Every row comes from one small tree of marks. Brackets hold a mark, then the marks that hang from it, in alphabetical order. Every link used is in the known rows. Which tree was each row made from?
Each row is shifted at random along 6 fixed directions that mean nothing.
Known rows:
(N (C L M)): [ 225  103  185  -52  119  -51   -1  -47   52 -286  -73  103   16  109
 -196 -129   55  -77  307 -346 -185 -114   86  157  -56  308 -300  264
  133  -27  -26   54 -122  -29 -194  -37   41 -170   73  -27    4   59
   24 -108]
(R J (L (N A X))): [ 192  -89 -100  131  -88   93  272  315   82 -287 -183  -12   21  -62
 -217  104    4  198   39    6  -42  -65  -31  260 -170   63 -103  244
  327  -95    5   23   19 -154 -185  188  194  141  176   55 -117  -52
  -19  -67]
(R J (L (N A (C M) X))): [-159   55    4 -100 -183 -107   84  235 -239  258 -146  -10   19  -18
  103  -10 -153   38  -52  -13  270  -36   37 -131   39  -57  205 -153
  184  189 -232   -5   -4  209  -30  -39  159   17  122  103  -29   47
 -144   24]
(D (N A X) (V (R J L) W)): [  44 -115  -37  161 -183  194  263  209  -12    7  -16  -55   33  -45
    0  -23 -201   12 -112  176  179   63   37  -11  -30 -149   48   49
  227    8  -95  -84  191   16   18   70   92   64   34  120 -153   26
  -46   53]
(U (D N (V (R L))) W): [-448 -350 -192 -173   39  -33 -353   28 -150   53   27 -362  250  204
  375  368 -165   95 -378  400  158   15  152   47  101 -246    6  -45
 -277  -98   56 -155   16  -80  156  -71  109  -26   57   34   36   46
  141   21]
(N (C (M W)) X): [ -64  -26  -21   14   41  -44 -190  -85 -120  274  261  126  -16  114
   76  -85  102 -177   -5   -7  129   32  -19 -203  266  114  137 -157
 -278   12  -71   53   11   96   23 -106  -86   27  -14  -56  267  176
   10    0]
(N A (C (L J) M R) X): [-250 -226  -31    0  -50 -167   54  333 -416  152 -150 -102  215   70
  133   19 -235  365    8   36  295 -226   48 -139 -198    2  113   61
  390   67  -84  -31  140  106 -140  161  223  193  167  246 -124  106
  143   75]
(N A (C (L J)) X): [-228  -32   13 -191    8  -98 -116   17 -218  -64 -183 -116  174  201
  154  148 -154   63   55 -135   76 -143  169  111 -103  124 -148  -14
  418   70   72  -26  -47   52 -109  -16  131 -142  131  181  -95   21
   46  -16]
(A (N (C (M V)) X) (R J L)): [-420  157  -94 -361   -7 -199  -86 -319  148  -16  102    5    8   58
  171   31    6 -169  -75  135   -3  159  128   81   40  -78  235 -284
 -252  240  288  -12 -231  -51  184 -429 -212 -206   -5   79  269  -58
 -138  -12]
(N (A R) (C M) X): [-231 -103 -174  -83  121  119  159  322   41   66    5    4  168   87
  201  160 -193  289  180   75   95 -111   50  -59 -242   83  171   54
  255  102  285   68  202   77 -113   75   81  214  119  174  -35   78
  110  -34]
(L J (N (A R) (C (M V)) X)): [ -77  144 -199  116 -191   80  172  234 -292  269  208   65   75 -125
  112 -195  -20  174   -8   50  311  -68  -45 -330   85 -116  317 -203
   57   91 -149   60  230  131  -31  137   43  244  -14  -11  -53  103
   32  -10]
(L J (N (A R) (C M) X)): [-322 -131  -53 -161    3 -384 -261 -354  112  -13 -128  -13  -46  -70
  139  229  203  -72 -271  179  -26  111 -171    0  -26  -95   56 -280
 -167  -49  203  113 -269 -225  132 -180 -197    6  -31  171  339  -83
  -73  -28]
(K (M (W D (U N)))): [ 119 -213 -247   20  184  199   47  450  -10 -192    6  -97  187  101
   10  129   -5  213  113  -83  -20 -182  125   53  -56  -25  -21  326
  -36 -175  -84   30  104    3 -244  264  304  147   75 -140 -123   44
  238 -111]
(C (L J (N A)) (M (V W))): [ -98   53  -56 -121   55 -102 -111 -113   41  256  -33  131 -203   -2
   97  -69  -21  144   86   24  -51  -45  -43  -52  -68 -110  214 -233
 -140    0   55  -25  -73  142  126 -142  -75 -220   15   51   37  -93
 -249  -45]
(M (V (W (U J N)))): [  33   58    8 -111   64   34 -169 -168   30  156  -15 -207 -167  -53
   90   71   92  -71  101    8  -73   79  -18  -35   97 -209   53 -141
 -178  -12    9 -110  -80  131  122  -41  -96  -53 -109    3  -69 -151
 -112   27]
(M (V (R L)) (W (D (N A X)))): [-119   46   52 -133    8  -21   31 -102  -65   66  105  -17    8   49
  185 -133 -190 -231 -125  -50 -109   46  144   17  -37   -8  -93  -53
  105   76   46  -42  -13   48   69 -252  -61 -150   23  -30  -63    0
  -52   93]
(L J (N (A R) (C (M (V W))))): [-110 -107    5   22 -112  -63  -69  -56 -134  389   72   52 -111 -172
  173  -78   75  111 -180  146  225   51 -240 -300   35 -260  243 -371
 -209  -14  -77   28  186   56  123  -73  -82  162  -42   63  -35  -11
 -146   68]
(M (V (R J L)) W): [  59  210  157  -62   26  155   41 -288  136  114  159  125 -140  -13
  -79 -139  -48  -34   88  -48 -117  188   17   93  -77   67  -56 -158
  -83   95  227  -63   86   -5  168 -207 -188  -91  -44  -56 -141  -45
 -104  166]
(W (D V) (U J)): [-289  122 -214 -255  355  242  -94  132  206  133 -168 -149  -86   -7
  215  364  -25  238  344  -14  -41   73  123   22  -62 -236  278  -99
   15  119  483  126   64  235   70  -70    8  -74   20   48 -229 -160
  101  112]
(V (K A) (M W) (R J (L N))): [  78  -22   55   39 -168  148  192  147   67   87  -59   63   25   53
  -38   60 -280  208 -159   87   45  -54  -20  106 -223   -4  -19  -73
   75   75 -107 -251  194   48   83   41  151  -19   39   -4 -222  -31
 -121   96]
(K (A (R (L J)))): [-183  -98   87 -117   80  -95  -64 -104  -48  -22 -261  -83    5   81
    8   83  -20  250  -57  106  -31   28  -44  136 -255  -49 -157  -47
   40   49  170  -54  -69 -114  119   46    9   14   89  105 -145 -122
   42  165]
(U (D (N (A R)) (V M)) J W): [-255 -163   58 -128  -71  -36 -222   -6  -99   17 -389 -280  204   97
  267  193 -346  -28 -188  161   38  -93   67   46 -224 -313 -118  -71
  106   75  -32 -144   17   70  122  -48   48 -132 -100  200 -328 -218
  -40  146]
(R J (L (N (C (M V))))): [-122  385  132 -293 -111 -164 -200 -370  -25   -5   57   21  -36   20
   13 -109   57 -249  -15 -224    4  121  136   69  213   59  -38 -214
 -219  141  -74  -10 -224    6   90 -341 -101 -358  -37  -98  109   10
 -193  -37]
(N (A (R J)) X): [ 108 -139   35  104   58   22  117  -56  324 -391 -219   -5  -13 -102
 -244  170  128   60   39   34 -212   74 -172  323 -305  106 -225  214
  234 -119  358   87  -13 -342  -70   60 -123  140   47  143  -44 -141
   52   70]
(D N (V (M W) R)): [  81  172  -35  -43   37  317   50  -19  237  -57   67   67   54   50
  118  -22 -141   57  140   31 -126  -13  108  -21  -12  -61  -77    5
  -41   21  146  -45  114   45   38   29   16  -71  -84  -20 -124   -1
  -46  -89]
(K (M (W U)) V): [ 248 -229  129   23   15   -6  -67   60  163   -5  -76 -161  -19  -77
    2   -5  231  157   46   31  -68  106 -197  -77   -2 -162 -169   92
 -286  -25  -67  -55   38    0  -99    6    2  191   33   14  -79  -35
 -107  221]
(W (U J N)): [ 219  251  -88  -11  167  201    7  -14   59 -453  -38 -135   62  115
 -212   97   20  -35  343 -274 -200 -139  236  281  -15  204 -214  327
  166 -127   31   31 -171  -69 -149  300   90 -123 -142 -109  -73  -92
  221 -256]
(K (A (R L)) M): [ 139   81   72   53  190  156  392  154  270  111  -42  287 -124   22
 -117 -206  -86  247  329    3 -166   99  -26  -58 -366   81   32   53
   49  196  226   57   52  154   36   86  -49   94   53  -10 -140  -37
  -28  147]
(V (K (A N)) M): [ 117  599   67  -72   60  301  117  -56  120  140  165  272 -125  146
  -34 -255 -201 -211  315 -224 -150 -123  191  -66  135  240  157  -59
    7  283  -35  -50  -39  388  100   41  -62 -397 -186 -262    9  -35
 -100 -165]
(D (N (A R))): [  79   65  -13  105  105  227  120  168  -94 -191   -7  -20   85   44
  -41  -70  -48  161  123  -56   -5 -165   37   36  -88  106 -128  232
  162  -99   28  103  120  -81 -115  331   96  129  -41  -67 -140   12
  195 -164]
(M (V K R (W (D (N A))))): [ -71  243  110  -59   18  180  -81 -175  -27  166  278    6  -55    7
  152 -106 -183 -315 -116 -133  -50    3  101  -72  142   75   37 -112
   21   58   20  -71  163  149  143 -186 -115 -284 -134 -210  -66   31
   -4  -15]
(L (N (C (R J)) X)): [ 236  295  182  164 -107   61  128  -72 -116  -59   67  112  -85 -215
 -226 -223  151 -216   47 -185   12   20  -94  -97  212  137  -96  -17
  202    8 -101  124  -29   -7  -78  108  -21   70 -111  -85   -1   36
   82  -43]
(R J (L (N A C))): [ -42  -35  293 -193   -9 -303 -185 -413  171  -61 -268   -5 -218 -107
  -36  175  209 -229 -178  -83 -117  233 -165  186   -5  -10 -209 -196
  -80  -42   82  106 -275 -175   80 -296 -168 -160   11   90   88 -142
 -250   44]
(U (D (V M)) (N (C L) X) W): [-201   10 -286 -203  156   66   -6  163  200  233  125   71   35  153
  354  193 -236 -155  200  142 -120    3  224  -92   32  -95  316 -181
  -10  144  199  -60  -79  363   59 -243  -13 -231    6   90   93    3
 -102 -118]
(U (D (V K M)) (N C X) W): [ -34 -126 -266   -5   31  110   18  198  337  204  227   25  -13  -18
  251  323  -70 -201  -24  260  -95   92  -24  -85   82 -141  334 -182
 -131   57  172  -88   94  213   65 -240  -63  -19   11   13  126  -11
 -143  -62]
(L J (N A (C (M V)) X)): [ 272  178   66   45 -192  -29  176   59   45 -120  -97   83  -50 -204
 -104 -159   91  -59  127 -235  -72  -27 -111  -10  -61    4 -127   -3
  276   16 -102   73   -7   10 -169  -45    5   -2   66   51 -123  -62
 -213  -15]
(W (U (D N (V M)) J)): [  83   -8 -170  159   -9  172   51  395  -93  268 -151 -140  -43 -168
   53   67   22  158  107   93  202   50  -25 -280  120 -482  315  -53
 -102   49 -203   18  185  304   38  179  121  215   12  -29 -272  -47
   -2  158]
(W (D (N A) (V R)) U): [ 258   73  -55  226  189  244  240  122  177  -65  104   63 -197 -246
 -105  -60  164 -100  172 -119  -63  144  -50 -135  114 -110   80  189
  -21 -150   26  270  132   40  -43  150 -106  118 -137 -163  -65    9
  159    2]
(C L (M W) (R J)): [ -84   72  237 -124  307 -229 -163 -436  230  146  -86  270 -325   -2
 -131  -95   61  -31  185  -31 -259   98 -117   84 -187  108   79 -158
 -244   24  347   90 -241   -1  207 -274 -310 -235  -94   83  164 -141
 -113   98]
(L J (N (A R) C X)): [ -11 -115  -52   68   68 -139   14 -232  248  -63  -23  130 -188 -205
  -28  167  321  -44 -116  142 -121  176 -280    4  -63  -58   24 -222
  -29 -132  311  221 -116 -234   56  -44 -219  183  -38  107  202 -100
  -33  -39]

Which tree is each row?
[ 532 -285 -232  332  -62  289  446  449  354 -214   31  -45   -4 -229
 -125   62  100  207  156  199 -155   12 -157  -30 -117 -216  -40  336
   90 -179  -46  -82  230  -71 -192  282  121  484   48   67 -128  -13
   -1   -5] | (D (V (M (W (U (N X)))) R))
[-130   96 -125   19  -47  -26  114  275 -272 -164  -90  -34  216  117
  -77  -69 -275  263   94  -69  124 -325  201  100 -123  191   56  265
  341   -5 -111  -37  -27    5 -157  261  228  -63   22   63  -17   63
  189 -150] | (C (L (N A X)) M (R J))
[ -44  199  278  -98  -38  -34 -128   -8 -296  386  -75   17  -39   18
  116 -192  -89 -116  121 -229  176  -49   -8 -288  146   88   26 -105
   72  189 -247   47   55  311   -5  -13   -6  -50  -27  -20  -89   75
  -81   76] | (N A (C M))
[-180 -117  -41  -49   10 -162 -114 -214   66 -252  234  -41  172   51
 -113  111  108   82 -107  -18   89  166   80  211   -9  133  -20  108
 -289 -132  188   37   20 -371  -23 -170 -112   18   41   -3  180  150
  129   29] | (N (C (M V) (R J L)))
[-177  131   -7 -131  179  -65 -105  -58 -105  131 -148   15 -130  -44
   70   29   33  345  113   88  -86 -124  -37  -40  -71  -62   91 -150
   66   19  228   34 -134   65   90  118   61   -6   21   44  -40 -109
   57  -75] | (C (L J N) R)
[ 199 -276  171   74   40 -372  -62 -304  334 -402  -85   34 -134 -212
 -238   21  445 -254 -132   72 -289  125 -308  131   24   45 -229  187
 -213 -209  134  146 -328 -404  -81 -148 -233  137    7   86  397  -73
  -53  -48] | (A (N (C M R) X))
[ 179 -410  172  188  -76 -220  -93 -318  167 -464  101  -20  150  220
 -298  -17  108 -191 -394   65 -137   67  -52  334 -118  257 -475  312
 -296 -197 -148 -203  -83 -470    8  -60  -74  -89  -19 -108  239   73
   95   76] | (V (K (A (R L)) M) W)
[ -60 -129   19   20   58 -205   25  -54  -57 -145   40   51  102  130
  -38  -73  -11  -77   43  -62  -12  -70   51   38  -94  228  -91  163
   90  -14    2   45  -79 -102  -97  -36  -69   12   19   90  197  112
  118  -34] | (N (A R) (C L M) X)
[  -4  -97   89  -46    8   84 -168  125    4   51  -44  -59   97   84
   29   58  -70  -43 -114  -52  -34  -98    7    9   29   46  -72   72
   22   74  -45 -145  138   92  -25  -75  166  -98  116 -140 -110   29
   32   89] | (V (K M) (W D))
[ 104 -104 -151  106  -66  341  361  422  156  174  127   98   29   31
   89  116 -386  350    3  202   -9 -156   51  -23 -235   30  204   53
  285   81   30 -216  381  178   -1  170  264  184  104  -10 -173   64
  -64 -116] | (V K M (R (L (N A))) W)
[ -54   79 -194  -12  -21  201  257  311  -22  -80   64   70  101   76
    9  140 -153  130  113  -76  142  -55  171  114  -47  145  119   25
  330   28   80   92  112   45 -160  102  195   28  108   32  -64   85
   50 -164] | (R J (L (N A C X)))
[ 252  152 -107   98  148  151  184   53  235 -105   -6  239 -249 -124
 -245   -8  212  205  235   -2 -229   40  -82  115  -71   34   55   -4
   20  -76  215  156  -81  -59   -8  143   40   77   78 -105  -12  -98
  -37 -153] | (R (L J N))
[ -88 -103  -62    1   53 -217 -130  -51  -40  192  -50   -7 -173  -23
   75   46  197   33  -69  160  -38   12 -135  -86  134  -42  100  -95
 -143  -64   -7   29 -201   24   58    9  -79   49   55   25  256   -3
  -81  -31] | (C (L (N A X)))
